Below are the code and all the weights of a small trained network. Each question names an input and a class and asks about switching units off, where a switched-off unit gives its printed mean instead of its output.

import numpy as np


def w(rows, s, z=0):
    codes = np.array(rows[::2]) - 128.0
    scale = np.full(codes.shape[1], s)
    scale[-1] = z or s
    return codes * scale


def norm(h):
    return h / np.sqrt((h * h).mean(-1, keepdims=True) + 1e-5)


def f(y):
    return np.maximum(y, 0)


def log_softmax(a):
    a = a - a.max(-1, keepdims=True)
    return a - np.log(np.exp(a).sum(-1, keepdims=True))


def net(x, mask):
    res = np.array(x, float).reshape(1, 3) / 4 @ E
    u = 0
    for l in range(3):
        y = f(norm(res) @ A[l][:, :-1].T + A[l][:, -1])
        res = res + np.where(mask[u : u + 12], y, B[l][:, -1]) @ B[l][:, :-1]
        u += 12
    return log_softmax(norm(res)[-1] @ U[:, :-1].T + U[:, -1])


A, B = {}, {}
E = w([
[67,87,164,185,133,103,170,69,59],'x0',
[175,177,129,118,58,101,215,129,110],'x1',
[74,134,2,106,149,139,159,141,87],'x2',
],0.0011)
A[0] = w([
[169,188,129,143,103,165,143,96,87,59],'L0N1',
[118,46,128,125,244,163,39,116,161,253],'L0N2',
[83,98,29,151,147,54,165,119,139,30],'L0N3',
[49,43,212,222,72,48,178,10,107,168],'L0N4',
[172,106,236,176,131,101,50,128,131,210],'L0N5',
[122,95,46,136,179,81,148,186,89,42],'L0N6',
[173,234,167,152,49,88,185,91,70,149],'L0N7',
[128,123,117,136,130,119,147,123,151,97],'L0N8',
[110,122,139,103,105,116,116,123,125,97],'L0N9',
[150,147,212,142,111,108,141,81,179,195],'L0N10',
[221,211,171,10,101,177,85,214,196,157],'L0N11',
[147,118,144,116,118,156,132,139,111,72],'L0N12',
],0.0011,0.0012)
B[0] = w([
[119,86,113,122,123,112,154,138,170,135],'L0N1',
[146,114,74,145,44,58,232,134,167,250],'L0N2',
[130,201,100,91,99,174,77,130,90,151],'L0N3',
[252,142,93,123,208,149,122,236,103,242],'L0N4',
[58,195,42,141,92,139,104,108,102,222],'L0N5',
[122,194,110,123,76,125,75,81,104,149],'L0N6',
[88,23,87,117,134,110,143,137,202,200],'L0N7',
[129,99,131,92,140,135,114,131,138,128],'L0N8',
[122,122,126,122,101,139,158,121,127,128],'L0N9',
[59,200,67,114,96,149,105,114,78,199],'L0N10',
[166,104,108,212,217,84,177,146,16,229],'L0N11',
[102,126,113,111,117,129,109,108,130,128],'L0N12',
],0.0014,0.0018)
A[1] = w([
[143,134,130,71,83,148,168,124,118,113],'L1N1',
[79,76,220,146,165,111,167,29,62,69],'L1N2',
[202,163,109,17,143,153,69,167,225,38],'L1N3',
[65,65,114,120,211,178,43,136,181,56],'L1N4',
[178,145,254,152,123,115,77,90,162,74],'L1N5',
[148,95,49,123,164,117,177,184,74,237],'L1N6',
[152,124,245,117,60,147,121,126,168,57],'L1N7',
[71,77,152,158,157,149,52,131,189,2],'L1N8',
[65,46,153,150,179,153,60,123,174,34],'L1N9',
[132,203,91,177,99,69,142,113,118,107],'L1N10',
[188,157,203,163,132,104,76,165,147,126],'L1N11',
[163,124,254,166,104,97,66,92,148,89],'L1N12',
],0.0018,0.0008)
B[1] = w([
[113,97,168,135,159,88,110,102,172,151],'L1N1',
[243,140,101,157,210,127,104,255,99,170],'L1N2',
[177,110,177,235,202,123,129,178,29,173],'L1N3',
[166,117,162,99,67,26,199,61,166,169],'L1N4',
[50,194,13,55,118,179,125,125,79,167],'L1N5',
[111,142,192,137,96,162,29,84,187,250],'L1N6',
[36,153,48,46,122,167,161,123,111,152],'L1N7',
[130,65,126,90,103,55,145,63,199,152],'L1N8',
[175,88,131,92,112,36,145,64,201,158],'L1N9',
[99,66,164,115,140,166,96,111,167,178],'L1N10',
[69,167,42,91,159,175,103,139,120,175],'L1N11',
[26,181,2,53,103,187,126,113,75,172],'L1N12',
],0.0017,0.0027)
A[2] = w([
[111,113,155,112,99,151,96,75,153,58],'L2N1',
[149,116,148,134,88,130,200,121,117,64],'L2N2',
[121,126,186,147,81,187,39,91,165,68],'L2N3',
[158,167,131,105,55,173,229,150,132,151],'L2N4',
[158,139,179,93,48,108,210,114,135,2],'L2N5',
[169,111,142,166,199,117,146,188,72,122],'L2N6',
[166,135,105,64,152,109,164,173,151,88],'L2N7',
[63,182,100,64,129,166,104,123,96,34],'L2N8',
[79,63,142,189,164,107,158,98,5,214],'L2N9',
[166,102,140,157,187,136,128,184,87,117],'L2N10',
[79,97,56,135,134,195,68,146,171,242],'L2N11',
[152,124,172,121,119,57,160,128,165,89],'L2N12',
],0.0021,0.00048)
B[2] = w([
[183,122,163,129,154,144,133,165,153,148],'L2N1',
[128,101,123,124,171,94,61,114,184,155],'L2N2',
[119,30,199,176,138,154,251,145,136,155],'L2N3',
[84,63,157,120,200,72,31,78,159,189],'L2N4',
[108,51,79,111,163,49,61,62,209,167],'L2N5',
[201,159,112,158,164,174,91,194,160,189],'L2N6',
[97,95,189,192,153,135,149,120,101,161],'L2N7',
[57,142,108,86,102,185,147,127,84,208],'L2N8',
[216,215,139,95,135,165,78,221,190,221],'L2N9',
[171,141,148,183,161,160,143,181,131,180],'L2N10',
[115,153,214,101,84,133,188,93,78,254],'L2N11',
[60,102,78,91,134,128,118,92,115,157],'L2N12',
],0.0019,0.0022)
U = w([
[28,199,60,58,85,190,137,105,54,143],'0',
[247,167,123,198,188,152,94,229,126,139],'1',
[119,38,111,115,137,7,93,43,216,133],'2',
[123,65,253,182,72,166,250,108,112,111],'3',
[207,159,142,231,12,1,212,83,3,11],'4',
],0.0069,0.011)

Each question gives the input, the list of numbers given to net, and the class t.
The units are the neurons (one row each of A and B). Each row of codes is followed by its name. A weight is (code - 128) times the scale printed after its matrix; where a second scale follows, it is the last column's (A, B and U).
mask holds one flag per neuron, layer by layer. A switched-off neuron (its flag False) gives its mean, the last column of its row in B, instead of its output. The means were averaged over made-up inputs and are rounded, as every weight is.
A unit's drop is (log p(t) with every unit on - log p(t) with that unit switched off) / (log p(t) with every unit on - log p(t) with every unit switched off).
The circuit of an input: a set's keep is (log p(t) with only the set's units on - log p(t) with every unit switched off) / (log p(t) with every unit on - log p(t) with every unit switched off). Starting from the 12 units with the biggest drops (on a tie, the unit counted first), units are removed one at a time, each time the one whose removal leaves the highest keep (on an exact tie, the one counted first), for as long as the keep stays at least 0.8.
circuit, biggest first: the units of the circuit, biggest drop first
unit that matters most: the unit with the biggest drop
top k neurons: the k neurons with the biggest drops, biggest first
k most important neurons of layer l: the k neurons of layer l with the biggest drops, biggest first
drop when u is switched off: that unit's drop, to one decimal
input [6,-6,3], class 1: circuit, biggest first => [L1N2; L2N9]
input [-5,8,-7], class 2: circuit, biggest first => [L2N4; L2N5]
input [1,3,3], class 3: unit that matters most => L0N2
input [4,-6,-6], class 0: circuit, biggest first => [L1N12; L1N5]
input [-6,7,-7], class 0: 2 most important neurons of layer 0 => [L0N2; L0N4]
input [8,8,-6], class 1: circuit, biggest first => [L1N2; L0N4; L0N2; L2N9]
input [3,-3,-1], class 3: top 4 neurons => [L0N4; L0N2; L0N11; L1N6]
input [7,6,-5], class 1: top 3 neurons => [L1N2; L0N2; L0N4]
input [-4,-5,0], class 2: top 2 neurons => [L0N4; L1N4]
input [6,7,2], class 2: top 2 neurons => [L0N11; L1N3]
input [-5,-6,5], class 2: top 2 neurons => [L0N4; L1N4]
input [-2,-5,4], class 2: 4 most important neurons of layer 1 => [L1N4; L1N12; L1N5; L1N11]
input [-7,5,5], class 1: top 3 neurons => [L1N3; L1N12; L0N5]
input [6,-4,-4], class 1: circuit, biggest first => [L1N2]
input [-3,0,2], class 3: top 2 neurons => [L0N4; L1N6]
input [5,6,1], class 2: 2 most important neurons of layer 0 => [L0N11; L0N7]
input [0,3,3], class 3: top 2 neurons => [L0N2; L1N6]
input [8,-2,7], class 1: 3 most important neurons of layer 0 => [L0N5; L0N10; L0N4]
input [2,-1,1], class 3: drop when L1N6 is switched off => 0.8
input [2,-2,2], class 3: top neuron => [L1N6]
input [-2,2,-2], class 3: drop when L0N11 is switched off => 0.2
input [-4,-2,-5], class 0: drop when L0N4 is switched off => 0.2
